Below are the code and all the weights of a small trained network. Each question names an input and a class and asks about switching units off, where a switched-off unit gives its printed mean instead of its output.

import numpy as np


def w(rows, s, z=0):
    codes = np.array(rows[::2]) - 128.0
    scale = np.full(codes.shape[1], s)
    scale[-1] = z or s
    return codes * scale


def norm(h):
    return h / np.sqrt((h * h).mean(-1, keepdims=True) + 1e-5)


def f(y):
    return np.maximum(y, 0)


def log_softmax(a):
    a = a - a.max(-1, keepdims=True)
    return a - np.log(np.exp(a).sum(-1, keepdims=True))


def net(x, mask):
    res = np.array(x, float).reshape(1, 3) / 4 @ E
    u = 0
    for l in range(3):
        y = f(norm(res) @ A[l][:, :-1].T + A[l][:, -1])
        res = res + np.where(mask[u : u + 8], y, B[l][:, -1]) @ B[l][:, :-1]
        u += 8
    return log_softmax(norm(res)[-1] @ U[:, :-1].T + U[:, -1])


A, B = {}, {}
E = w([
[3,124,80,100,126],'x0',
[111,75,152,239,126],'x1',
[102,208,45,144,119],'x2',
],0.0005)
A[0] = w([
[163,214,65,71,99,4],'L0N0',
[67,197,4,83,18,98],'L0N1',
[138,152,72,174,191,109],'L0N2',
[149,116,167,30,155,88],'L0N3',
[86,97,161,135,68,179],'L0N4',
[135,191,118,200,189,38],'L0N5',
[45,74,183,192,83,94],'L0N6',
[51,85,125,91,183,61],'L0N7',
],0.0015,0.0011)
B[0] = w([
[172,199,69,44,247,173],'L0N0',
[114,157,124,169,247,247],'L0N1',
[104,91,76,60,54,156],'L0N2',
[80,141,84,139,99,187],'L0N3',
[87,75,112,171,141,192],'L0N4',
[149,168,80,94,24,141],'L0N5',
[177,180,66,57,182,195],'L0N6',
[48,156,113,82,67,164],'L0N7',
],0.0014,0.0012)
A[1] = w([
[164,150,165,48,99,173],'L1N0',
[145,130,89,201,5,9],'L1N1',
[172,162,132,185,98,195],'L1N2',
[163,73,193,209,151,71],'L1N3',
[160,123,128,67,74,1],'L1N4',
[113,107,102,69,102,96],'L1N5',
[98,103,130,93,104,4],'L1N6',
[138,180,111,171,142,19],'L1N7',
],0.0027,0.00074)
B[1] = w([
[102,150,90,249,121,249],'L1N0',
[198,222,218,50,31,167],'L1N1',
[86,90,146,83,89,211],'L1N2',
[164,96,65,41,181,253],'L1N3',
[182,158,185,232,124,165],'L1N4',
[142,86,194,104,108,186],'L1N5',
[111,48,201,107,68,152],'L1N6',
[94,135,170,16,65,170],'L1N7',
],0.0019,0.0011)
A[2] = w([
[212,214,155,200,167,144],'L2N0',
[126,68,164,171,216,138],'L2N1',
[139,183,113,68,163,7],'L2N2',
[152,51,252,142,71,124],'L2N3',
[161,172,205,75,56,61],'L2N4',
[158,180,147,232,65,157],'L2N5',
[88,102,179,84,76,106],'L2N6',
[42,85,107,160,148,172],'L2N7',
],0.0022,0.0013)
B[2] = w([
[7,108,178,176,175,231],'L2N0',
[201,137,72,68,117,211],'L2N1',
[109,153,61,54,222,169],'L2N2',
[18,145,88,109,146,248],'L2N3',
[218,245,126,164,89,173],'L2N4',
[245,106,210,144,205,215],'L2N5',
[62,56,239,60,102,178],'L2N6',
[199,112,149,232,28,252],'L2N7',
],0.0018,0.0012)
U = w([
[84,216,25,50,238,196],'0',
[180,163,146,129,113,4],'1',
[155,69,94,208,63,79],'2',
[174,133,245,229,238,153],'3',
[24,24,208,84,37,149],'4',
[228,2,75,20,212,172],'5',
[202,203,212,38,27,127],'6',
[43,164,44,238,79,118],'7',
],0.007,0.0042)

Each question gives the input, the list of numbers given to net, and the class t.
The units are the neurons (one row each of A and B). Each row of codes is followed by its name. A weight is (code - 128) times the scale printed after its matrix; where a second scale follows, it is the last column's (A, B and U).
mask holds one flag per neuron, layer by layer. A switched-off neuron (its flag False) gives its mean, the last column of its row in B, instead of its output. The means were averaged over made-up inputs and are rounded, as every weight is.
A unit's drop is (log p(t) with every unit on - log p(t) with that unit switched off) / (log p(t) with every unit on - log p(t) with every unit switched off).
The circuit of an input: a set's keep is (log p(t) with only the set's units on - log p(t) with every unit switched off) / (log p(t) with every unit on - log p(t) with every unit switched off). Starting from the 12 units with the biggest drops (on a tie, the unit counted first), units are removed one at a time, each time the one whose removal leaves the highest keep (on an exact tie, the one counted first), for as long as the keep stays at least 0.8.
circuit, biggest first: the units of the circuit, biggest drop first
unit that matters most: the unit with the biggest drop
k most important neurons: the k neurons with the biggest drops, biggest first
top k neurons in layer l: the k neurons of layer l with the biggest drops, biggest first
drop of u: that unit's drop, to one decimal
input [1,-5,-5], class 4: circuit, biggest first => L1N6; L0N3; L0N6
input [-6,-4,-1], class 3: unit that matters most => L2N5
input [5,6,-1], class 2: circuit, biggest first => L2N7; L2N0
input [-3,-6,-8], class 3: 2 most important neurons => L1N0; L2N5
input [-6,-4,-7], class 3: circuit, biggest first => L1N0; L2N0
input [-6,-2,4], class 3: 4 most important neurons => L0N1; L1N0; L2N0; L2N5
input [-4,8,1], class 6: 2 most important neurons => L1N1; L0N1
input [1,-5,-8], class 4: 2 most important neurons => L2N3; L1N6
input [1,5,-1], class 5: 2 most important neurons => L1N3; L1N0
input [3,3,-8], class 5: 2 most important neurons => L1N3; L2N1
input [-3,4,0], class 5: 2 most important neurons => L1N3; L0N3
input [1,-3,-2], class 4: 3 most important neurons => L0N3; L1N5; L2N6
input [2,7,6], class 6: top 2 neurons in layer 0 => L0N5; L0N0
input [1,-6,-5], class 3: top 2 neurons in layer 2 => L2N5; L2N4
input [5,-7,-3], class 4: top neuron in layer 0 => L0N6
input [6,6,-3], class 2: top 3 neurons in layer 1 => L1N2; L1N7; L1N1
input [-6,-7,-1], class 3: top 2 neurons in layer 2 => L2N0; L2N5
input [1,-5,-6], class 4: top 2 neurons in layer 2 => L2N3; L2N6
input [-2,-5,-5], class 3: drop of L2N5 => 0.2
input [-8,7,-7], class 5: drop of L1N3 => 0.4
input [-4,0,-5], class 5: drop of L0N0 => 0.0
input [-6,-4,1], class 3: top neuron in layer 1 => L1N0
